Here is a tiny trained network, its code and every weight. The questions are about switching its units off for an input and a target symbol, where a switched-off unit gives its printed mean instead of its output.

import numpy as np


def w(rows, s, z=0):
    codes = np.array(rows[::2]) - 128.0
    scale = np.full(codes.shape[1], s)
    scale[-1] = z or s
    return codes * scale


def f(y):
    return np.maximum(y, 0)


def softmax(a):
    e = np.exp(a - a.max(-1, keepdims=True))
    return e / e.sum(-1, keepdims=True)


def log_softmax(a):
    a = a - a.max(-1, keepdims=True)
    return a - np.log(np.exp(a).sum(-1, keepdims=True))


def net(x, mask):
    ids = ['ηθλμπψ'.index(c) for c in x.split()]
    T = len(ids)
    res = E[ids] + P[:T]
    r = res
    for j in range(3):
        rows = slice(2 * j, 2 * j + 2)
        q, k, v = (r @ M[0][rows].T for M in (Q, K, V))
        z = softmax(np.where(np.tri(T) > 0, q @ k.T / 2**0.5, -1e9)) @ v
        o = O[0][rows]
        res = res + np.where(mask[j], z, o[:, -1]) @ o[:, :-1]
    y = f(res @ A[0][:, :-1].T + A[0][:, -1])
    res = res + np.where(mask[3:11], y, B[0][:, -1]) @ B[0][:, :-1]
    return log_softmax(res[-1] @ U[:, :-1].T + U[:, -1])


Q, K, V, O, A, B = {}, {}, {}, {}, {}, {}
E = w([
[39,150,152,130,136,121,60],'η',
[73,177,84,163,148,150,122],'θ',
[47,183,87,78,118,189,121],'λ',
[100,237,139,98,133,116,105],'μ',
[109,91,85,84,52,38,55],'π',
[116,253,117,225,125,59,184],'ψ',
],0.018)
P = w([
[61,87,254,149,178,136,235],'0',
[103,104,216,148,175,181,245],'1',
[104,118,204,126,172,162,215],'2',
[86,121,183,115,145,148,171],'3',
[84,138,166,109,132,150,148],'4',
[83,152,152,107,126,148,132],'5',
[86,154,133,104,124,143,110],'6',
[105,160,121,96,105,152,106],'7',
[119,176,112,110,99,151,105],'8',
[163,179,97,108,80,171,130],'9',
[196,182,83,128,105,119,80],'10',
[219,199,73,116,91,161,99],'11',
[156,133,137,173,126,147,58],'12',
],0.0079)
Q[0] = w([
[27,150,16,77,68,145,48],'h1',
[209,21,94,84,90,92,137],'h1',
[244,138,192,146,108,35,87],'h2',
[150,98,191,149,127,116,182],'h2',
[12,195,169,114,203,161,137],'h3',
[2,202,104,112,95,135,75],'h3',
],0.0093)
K[0] = w([
[202,206,1,130,85,94,118],'h1',
[76,70,157,208,154,85,209],'h1',
[124,42,155,168,191,153,202],'h2',
[61,90,232,101,120,71,154],'h2',
[125,176,98,147,69,39,154],'h3',
[212,192,49,151,102,119,111],'h3',
],0.0088)
V[0] = w([
[164,192,213,96,58,68,99],'h1',
[118,134,145,254,136,91,146],'h1',
[162,98,184,135,192,56,139],'h2',
[134,68,49,101,208,195,27],'h2',
[128,65,60,149,45,73,158],'h3',
[187,151,17,187,147,58,170],'h3',
],0.0092)
O[0] = w([
[165,253,154,58,165,118,139,168],'h1',
[62,160,150,192,112,23,127,92],'h1',
[75,207,89,67,82,68,89,16],'h2',
[12,99,167,203,144,93,143,58],'h2',
[158,112,81,129,201,64,185,88],'h3',
[224,190,46,238,125,98,187,254],'h3',
],0.0077,0.0075)
A[0] = w([
[134,137,88,163,140,109,126,114],'n1',
[71,164,144,224,132,107,158,154],'n2',
[62,129,211,69,112,82,155,2],'n3',
[154,148,109,119,169,132,218,115],'n4',
[179,126,73,73,141,126,71,82],'n5',
[126,172,202,158,233,100,160,213],'n6',
[129,6,101,152,51,131,15,178],'n7',
[111,2,128,143,204,211,153,133],'n8',
],0.0079,0.0048)
B[0] = w([
[176,138,142,146,10,117,79,204],'n1',
[116,148,194,50,28,72,133,235],'n2',
[92,208,24,198,197,85,75,164],'n3',
[60,53,90,173,107,103,156,254],'n4',
[97,90,139,156,79,70,224,155],'n5',
[88,48,95,6,90,159,190,230],'n6',
[136,37,101,180,226,121,191,177],'n7',
[180,161,103,254,203,127,111,213],'n8',
],0.0068,0.0081)
U = w([
[35,212,69,140,123,97,61,3],'η',
[20,186,248,177,72,102,194,144],'θ',
[126,212,177,210,167,131,90,155],'λ',
[140,220,182,103,74,189,2,233],'μ',
[100,109,59,27,173,100,142,205],'π',
[93,220,94,174,61,120,58,68],'ψ',
],0.0062,0.0043)

Each question gives the input, a string of symbols that net reads in full, and the target symbol t.
The units are the heads (2 rows each of Q, K, V and O) and the neurons (one row each of A and B). Each row of codes is followed by its name. A weight is (code - 128) times the scale printed after its matrix; where a second scale follows, it is the last column's (O, A, B and U).
mask holds one flag per unit, heads first, then neurons. A switched-off unit (its flag False) gives its mean, the last column of its rows in O or B, instead of its output. The means were averaged over made-up inputs and are rounded, as every weight is.
A unit's drop is (log p(t) with every unit on - log p(t) with that unit switched off) / (log p(t) with every unit on - log p(t) with every unit switched off).
The circuit of an input: a set's keep is (log p(t) with only the set's units on - log p(t) with every unit switched off) / (log p(t) with every unit on - log p(t) with every unit switched off). Starting from all 11 units, units are removed one at a time, each time the one whose removal leaves the highest keep (on an exact tie, the one counted first), for as long as the keep stays at least 0.8.
circuit, biggest first: the units of the circuit, biggest drop first
top k neurons: the k neurons with the biggest drops, biggest first
which heads matter: for each layer, one digit per head in row order, 1 if its drop is at least 0.15 and else 0, layers parted by /
drop when u is switched off: that unit's drop, to one decimal
input π ψ ψ, target ψ: which heads matter -> 011
input μ π η λ π λ π π μ θ μ λ π, target π: circuit, biggest first -> n7
input μ λ π ψ ψ λ λ λ λ η η, target λ: circuit, biggest first -> h1, h2, n6, n8
input θ η ψ λ λ θ ψ λ θ λ π θ μ, target π: which heads matter -> 101
input η μ η, target μ: circuit, biggest first -> h3, n4
input θ λ λ λ π λ, target π: which heads matter -> 001
input λ θ λ λ η θ, target λ: which heads matter -> 111
input η θ λ λ θ π η μ η θ η θ ψ, target θ: top 2 neurons -> n2, n6
input η η η, target η: circuit, biggest first -> h3, n3, h2
input η ψ η μ, target π: circuit, biggest first -> h1, n6
input λ η θ λ θ θ θ θ, target θ: circuit, biggest first -> h2, n2
input μ η η θ θ π μ η μ θ, target μ: which heads matter -> 001
input μ μ θ, target μ: circuit, biggest first -> h3, h2
input μ λ λ θ θ η μ η λ, target μ: circuit, biggest first -> h3
input λ θ μ λ η ψ λ λ θ π, target η: circuit, biggest first -> h1, h3, n3
input λ λ λ λ λ λ λ θ, target λ: circuit, biggest first -> h1, n8, h2
input λ η λ λ η, target λ: top 2 neurons -> n8, n7
input π θ μ λ, target μ: top 3 neurons -> n4, n6, n7
input λ η π η λ λ λ μ λ η η π θ, target π: drop when n1 is switched off -> 0.0
input λ λ μ η, target μ: circuit, biggest first -> h3
input θ λ π η θ η λ, target λ: drop when n8 is switched off -> 0.8
input λ μ π π θ π λ, target π: drop when h1 is switched off -> 0.2
